Below are the code and all the weights of a small trained network. Each question names an input and a target symbol and asks about switching units off, where a switched-off unit gives its printed mean instead of its output.

import numpy as np


def w(rows, s, z=0):
    codes = np.array(rows[::2]) - 128.0
    scale = np.full(codes.shape[1], s)
    scale[-1] = z or s
    return codes * scale


def f(y):
    return y / 2 * (1 + np.tanh(0.7978845608 * (y + 0.044715 * y**3)))


def softmax(a):
    e = np.exp(a - a.max(-1, keepdims=True))
    return e / e.sum(-1, keepdims=True)


def log_softmax(a):
    a = a - a.max(-1, keepdims=True)
    return a - np.log(np.exp(a).sum(-1, keepdims=True))


def net(x, mask):
    ids = ['αγδεμσω'.index(c) for c in x.split()]
    T = len(ids)
    res = E[ids] + P[:T]
    u = 0
    for l in range(2):
        r = res
        for j in range(3):
            rows = slice(2 * j, 2 * j + 2)
            q, k, v = (r @ M[l][rows].T for M in (Q, K, V))
            z = softmax(np.where(np.tri(T) > 0, q @ k.T / 2**0.5, -1e9)) @ v
            o = O[l][rows]
            res = res + np.where(mask[u + j], z, o[:, -1]) @ o[:, :-1]
        u += 3
        y = f(res @ A[l][:, :-1].T + A[l][:, -1])
        res = res + np.where(mask[u : u + 4], y, B[l][:, -1]) @ B[l][:, :-1]
        u += 4
    return log_softmax(res[-1] @ U[:, :-1].T + U[:, -1])


Q, K, V, O, A, B = {}, {}, {}, {}, {}, {}
E = w([
[62,33,179,93,95,196],'α',
[73,50,156,93,67,202],'γ',
[90,105,130,69,26,250],'δ',
[167,128,23,95,1,157],'ε',
[176,11,48,189,53,91],'μ',
[157,208,166,162,77,111],'σ',
[166,41,179,90,245,28],'ω',
],0.0053)
P = w([
[94,140,115,204,159,163],'0',
[98,165,104,188,115,129],'1',
[97,141,117,187,109,106],'2',
[112,133,127,155,88,124],'3',
[119,114,138,148,75,118],'4',
[128,110,146,135,63,118],'5',
[137,101,153,122,54,110],'6',
[148,101,160,108,50,100],'7',
[156,95,168,95,37,96],'8',
[167,92,174,72,39,96],'9',
[178,84,178,59,30,89],'10',
[196,75,180,47,25,87],'11',
[183,68,205,44,9,118],'12',
[192,58,214,39,1,103],'13',
],0.0043)
Q[0] = w([
[94,168,79,152,191,155],'L0H1',
[95,166,75,154,189,155],'L0H1',
[120,202,41,230,255,112],'L0H2',
[185,159,66,169,233,55],'L0H2',
[94,219,69,211,229,179],'L0H3',
[89,207,68,205,226,182],'L0H3',
],0.0071)
K[0] = w([
[71,179,168,172,202,167],'L0H1',
[69,179,169,178,205,165],'L0H1',
[79,143,137,254,182,149],'L0H2',
[98,130,172,245,221,102],'L0H2',
[92,170,68,199,125,144],'L0H3',
[92,173,61,204,128,144],'L0H3',
],0.0093)
V[0] = w([
[47,152,125,183,202,173],'L0H1',
[156,10,160,154,62,69],'L0H1',
[59,94,99,141,148,186],'L0H2',
[194,166,2,124,83,169],'L0H2',
[173,153,59,165,229,50],'L0H3',
[84,148,96,158,59,208],'L0H3',
],0.0072)
O[0] = w([
[95,159,79,153,214,192,59],'L0H1',
[188,45,128,146,51,134,246],'L0H1',
[88,64,80,100,174,246,142],'L0H2',
[47,182,112,51,3,90,157],'L0H2',
[53,149,58,172,191,56,4],'L0H3',
[141,155,107,66,52,202,168],'L0H3',
],0.0061,0.0029)
A[0] = w([
[180,58,65,94,34,192,202],'L0N1',
[231,116,230,97,107,106,254],'L0N2',
[116,172,199,57,2,222,230],'L0N3',
[157,197,132,153,73,129,188],'L0N4',
],0.0065,0.0041)
B[0] = w([
[136,47,107,133,40,158,226],'L0N1',
[205,103,236,133,105,99,218],'L0N2',
[118,131,181,120,29,177,249],'L0N3',
[146,182,140,165,1,123,154],'L0N4',
],0.0061,0.012)
Q[1] = w([
[170,28,254,23,52,224],'L1H1',
[182,109,135,151,73,95],'L1H1',
[207,21,205,59,27,211],'L1H2',
[186,40,202,91,19,229],'L1H2',
[188,91,183,153,64,120],'L1H3',
[189,90,184,153,70,116],'L1H3',
],0.0095)
K[1] = w([
[253,109,118,111,107,117],'L1H1',
[240,60,139,112,161,88],'L1H1',
[241,143,214,136,107,110],'L1H2',
[231,138,209,131,123,102],'L1H2',
[177,109,136,69,148,27],'L1H3',
[177,104,141,68,149,31],'L1H3',
],0.0072)
V[1] = w([
[153,67,187,159,177,122],'L1H1',
[101,174,175,18,116,232],'L1H1',
[126,255,129,206,130,118],'L1H2',
[140,229,142,212,152,80],'L1H2',
[189,90,181,105,71,65],'L1H3',
[148,99,171,30,205,73],'L1H3',
],0.0068)
O[1] = w([
[111,100,3,208,211,255,147],'L1H1',
[238,224,229,84,202,186,163],'L1H1',
[173,57,242,187,113,108,63],'L1H2',
[172,92,211,251,147,125,50],'L1H2',
[75,126,132,200,129,133,245],'L1H3',
[111,239,63,172,168,152,139],'L1H3',
],0.006,0.011)
A[1] = w([
[237,222,196,213,102,101,127],'L1N1',
[191,179,72,115,151,226,154],'L1N2',
[191,49,176,200,108,142,151],'L1N3',
[83,117,64,253,119,164,252],'L1N4',
],0.0062,0.0042)
B[1] = w([
[139,49,63,125,123,144,212],'L1N1',
[220,133,73,130,255,246,179],'L1N2',
[173,73,166,198,172,145,254],'L1N3',
[78,235,180,177,177,149,240],'L1N4',
],0.0066,0.0057)
U = w([
[189,117,31,137,166,169,69],'α',
[156,128,68,103,160,160,89],'γ',
[146,216,157,84,153,150,6],'δ',
[85,253,178,65,87,34,215],'ε',
[2,36,29,93,87,76,100],'μ',
[186,55,188,198,129,107,129],'σ',
[37,216,138,200,146,147,243],'ω',
],0.0062,0.0025)

Each question gives the input, a string of symbols that net reads in full, and the target symbol t.
The units are the heads (2 rows each of Q, K, V and O) and the neurons (one row each of A and B). Each row of codes is followed by its name. A weight is (code - 128) times the scale printed after its matrix; where a second scale follows, it is the last column's (O, A, B and U).
mask holds one flag per unit, layer by layer, with each layer's heads first. A switched-off unit (its flag False) gives its mean, the last column of its rows in O or B, instead of its output. The means were averaged over made-up inputs and are rounded, as every weight is.
A unit's drop is (log p(t) with every unit on - log p(t) with that unit switched off) / (log p(t) with every unit on - log p(t) with every unit switched off).
The circuit of an input: a set's keep is (log p(t) with only the set's units on - log p(t) with every unit switched off) / (log p(t) with every unit on - log p(t) with every unit switched off). Starting from the 12 units with the biggest drops (on a tie, the unit counted first), units are removed one at a time, each time the one whose removal leaves the highest keep (on an exact tie, the one counted first), for as long as the keep stays at least 0.8.
units of the circuit, in order: the units of the circuit, biggest drop first
unit that matters most: the unit with the biggest drop
k most important neurons: the k neurons with the biggest drops, biggest first
top k neurons in layer l: the k neurons of layer l with the biggest drops, biggest first
which heads matter: for each layer, one digit per head in row order, 1 if its drop is at least 0.15 and else 0, layers parted by /
input ω σ γ σ γ δ α α α σ, target α: which heads matter -> 011 / 101
input ε σ α ε γ σ α α δ, target δ: units of the circuit, in order -> (L0H3; L1H1; L0N2; L0N3)
input γ ω α δ ω μ γ, target ω: top 2 neurons in layer 1 -> (L1N4; L1N1)
input γ α δ δ γ, target δ: units of the circuit, in order -> (L1H1; L0H3; L0N3)
input γ μ α γ ε, target ε: which heads matter -> 001 / 111
input γ γ α σ ε, target σ: units of the circuit, in order -> (L1H2; L1H3; L0N1)
input σ ε α δ ε σ σ γ ε α μ σ, target σ: 3 most important neurons -> (L0N2; L1N3; L0N4)
input ε σ σ μ σ ε σ γ ω δ α ε, target ε: unit that matters most -> L1H2
input μ ω α γ ω ω ε σ μ ω δ, target ω: 3 most important neurons -> (L1N4; L0N2; L0N3)
input ω σ δ γ ε α δ ω γ α γ μ μ γ, target μ: units of the circuit, in order -> (L1H2; L0H1; L0N1)
input ε σ ω, target ε: units of the circuit, in order -> (L0H3; L0N1; L1H1; L1N2)
input δ σ α σ α σ σ ω α γ σ μ μ ε, target μ: 2 most important neurons -> (L0N1; L0N3)
input α α δ ω, target α: units of the circuit, in order -> (L0H2; L1N2; L1H1; L1H2)
input δ γ γ α ε γ σ γ α ω ε α ω, target ω: unit that matters most -> L1H3
input ω σ μ μ γ, target μ: which heads matter -> 101 / 100
input δ α σ ε ε, target σ: units of the circuit, in order -> (L1H2; L0N1; L1H3)
input γ ε σ γ α σ γ σ μ δ α, target μ: 2 most important neurons -> (L0N2; L0N3)
input σ α δ α ω δ μ, target ω: which heads matter -> 010 / 101
input α σ σ α δ α, target δ: 2 most important neurons -> (L0N2; L0N3)
input γ α ω γ σ α γ γ α γ μ, target α: 3 most important neurons -> (L0N3; L1N2; L0N1)
input δ ω ω σ ω ω δ σ α μ α α α, target α: which heads matter -> 111 / 111
input γ α σ α α μ, target μ: which heads matter -> 101 / 111
input σ ε α α, target ε: unit that matters most -> L0H3
